Below are the code and all the weights of a small trained network. Each question names an input and a target symbol and asks about switching units off, where a switched-off unit gives its printed mean instead of its output.

import numpy as np


def w(rows, s, z=0):
    codes = np.array(rows[::2]) - 128.0
    scale = np.full(codes.shape[1], s)
    scale[-1] = z or s
    return codes * scale


def norm(h):
    return h / np.sqrt((h * h).mean(-1, keepdims=True) + 1e-5)


def f(y):
    return np.maximum(y, 0)


def softmax(a):
    e = np.exp(a - a.max(-1, keepdims=True))
    return e / e.sum(-1, keepdims=True)


def log_softmax(a):
    a = a - a.max(-1, keepdims=True)
    return a - np.log(np.exp(a).sum(-1, keepdims=True))


def net(x, mask):
    ids = ['ΔΛΩαεζηθμπσψ'.index(c) for c in x.split()]
    T = len(ids)
    res = E[ids] + P[:T]
    r = norm(res)
    for j in range(2):
        rows = slice(3 * j, 3 * j + 3)
        q, k, v = (r @ M[0][rows].T for M in (Q, K, V))
        z = softmax(np.where(np.tri(T) > 0, q @ k.T / 3**0.5, -1e9)) @ v
        o = O[0][rows]
        res = res + np.where(mask[j], z, o[:, -1]) @ o[:, :-1]
    y = f(norm(res) @ A[0][:, :-1].T + A[0][:, -1])
    res = res + np.where(mask[2:6], y, B[0][:, -1]) @ B[0][:, :-1]
    return log_softmax(norm(res)[-1] @ U[:, :-1].T + U[:, -1])


Q, K, V, O, A, B = {}, {}, {}, {}, {}, {}
E = w([
[163,181,144,93,52],'Δ',
[119,103,161,28,98],'Λ',
[135,141,164,72,2],'Ω',
[112,111,191,155,30],'α',
[181,62,177,93,67],'ε',
[207,148,214,54,110],'ζ',
[121,169,127,75,126],'η',
[138,128,224,129,122],'θ',
[175,89,95,131,122],'μ',
[219,148,99,53,94],'π',
[194,151,154,173,102],'σ',
[101,116,100,103,74],'ψ',
],0.0081)
P = w([
[56,89,27,187,254],'0',
[222,73,141,137,101],'1',
[214,72,140,136,96],'2',
[220,72,141,141,94],'3',
[218,79,143,139,96],'4',
[222,77,145,144,94],'5',
[220,82,145,137,96],'6',
[225,79,145,141,99],'7',
[220,78,141,138,91],'8',
[225,80,150,138,93],'9',
[226,77,153,143,96],'10',
[226,76,149,141,92],'11',
[228,77,150,148,89],'12',
[220,77,147,139,87],'13',
],0.0033)
Q[0] = w([
[216,95,199,69,61],'h0',
[239,115,204,131,50],'h0',
[128,129,103,143,141],'h0',
[245,74,158,87,44],'h1',
[155,82,140,135,83],'h1',
[104,136,142,102,98],'h1',
],0.012)
K[0] = w([
[69,114,125,140,210],'h0',
[42,119,96,129,190],'h0',
[134,130,136,154,94],'h0',
[91,160,4,110,178],'h1',
[71,132,62,149,148],'h1',
[105,142,132,85,117],'h1',
],0.011)
V[0] = w([
[33,162,119,90,50],'h0',
[125,2,110,162,87],'h0',
[196,127,100,69,84],'h0',
[147,75,236,85,133],'h1',
[137,186,53,38,112],'h1',
[119,54,61,25,175],'h1',
],0.0046)
O[0] = w([
[213,105,161,141,145,97],'h0',
[87,71,84,71,159,160],'h0',
[142,175,137,39,159,161],'h0',
[115,133,254,117,105,85],'h1',
[101,136,105,122,176,231],'h1',
[65,130,129,188,187,252],'h1',
],0.0065,0.0044)
A[0] = w([
[138,180,101,105,112,254],'n0',
[138,183,56,130,140,119],'n1',
[187,87,124,103,254,70],'n2',
[123,123,115,94,238,96],'n3',
],0.0044,0.0048)
B[0] = w([
[97,179,137,161,123,253],'n0',
[76,174,150,143,70,161],'n1',
[110,140,114,123,254,170],'n2',
[128,87,156,165,175,167],'n3',
],0.0058,0.0049)
U = w([
[197,151,193,78,154,119],'Δ',
[167,61,32,183,170,60],'Λ',
[110,101,232,194,179,26],'Ω',
[210,189,53,88,147,97],'α',
[80,73,143,42,147,110],'ε',
[185,17,149,119,127,158],'ζ',
[56,205,124,134,192,155],'η',
[98,96,167,202,69,202],'θ',
[178,165,120,253,150,185],'μ',
[139,212,169,126,97,250],'π',
[45,85,43,139,110,117],'σ',
[125,144,117,110,37,164],'ψ',
],0.015,0.0018)

Each question gives the input, a string of symbols that net reads in full, and the target symbol t.
The units are the heads (3 rows each of Q, K, V and O) and the neurons (one row each of A and B). Each row of codes is followed by its name. A weight is (code - 128) times the scale printed after its matrix; where a second scale follows, it is the last column's (O, A, B and U).
mask holds one flag per unit, heads first, then neurons. A switched-off unit (its flag False) gives its mean, the last column of its rows in O or B, instead of its output. The means were averaged over made-up inputs and are rounded, as every weight is.
A unit's drop is (log p(t) with every unit on - log p(t) with that unit switched off) / (log p(t) with every unit on - log p(t) with every unit switched off).
The circuit of an input: a set's keep is (log p(t) with only the set's units on - log p(t) with every unit switched off) / (log p(t) with every unit on - log p(t) with every unit switched off). Starting from all 6 units, units are removed one at a time, each time the one whose removal leaves the highest keep (on an exact tie, the one counted first), for as long as the keep stays at least 0.8.
circuit, biggest first: the units of the circuit, biggest drop first
heads that matter: for each layer, one digit per head in row order, 1 if its drop is at least 0.15 and else 0, layers parted by /
input Δ ζ Λ ζ σ μ, target α: circuit, biggest first => (h1, h0)
input Λ π Ω π π η μ ε σ ζ σ, target Ω: circuit, biggest first => (h1)
input Δ α η, target α: heads that matter => 11
input θ θ η μ π μ Δ, target θ: heads that matter => 10
input Δ π ε μ η ζ, target α: heads that matter => 01
input π Ω ζ ψ Δ, target η: heads that matter => 01
input ζ π π π ε μ Λ Ω ψ ζ, target π: heads that matter => 10
input Λ μ ζ ψ Ω ε α, target Ω: heads that matter => 11
input π α η Δ ε η Ω Δ μ, target η: heads that matter => 10
input ε Λ ζ μ Δ ε, target ε: heads that matter => 10
input μ α Λ, target σ: heads that matter => 11
input σ η ζ ζ π μ Ω ε ε, target ψ: heads that matter => 11
input ζ α ε η Ω σ, target π: circuit, biggest first => (h0, h1)
input θ ε η Ω θ θ π σ θ, target θ: circuit, biggest first => (h0)
input Ω Ω ψ Ω Ω ζ Δ π η Ω Δ ψ θ, target Δ: circuit, biggest first => (h0, h1)
input Δ ψ ψ η ψ ε σ ψ π μ θ ψ, target α: circuit, biggest first => (h1, h0)
input ε ζ ζ π θ σ σ η ζ μ μ η, target ε: circuit, biggest first => (h0, h1)
input Λ ψ σ Ω Λ Λ ζ η η η, target Ω: circuit, biggest first => (h1, h0)
input ζ ψ σ ψ σ ζ ε σ θ π, target π: circuit, biggest first => (h0, n0, h1)
input μ π ε ε, target σ: circuit, biggest first => (h0)
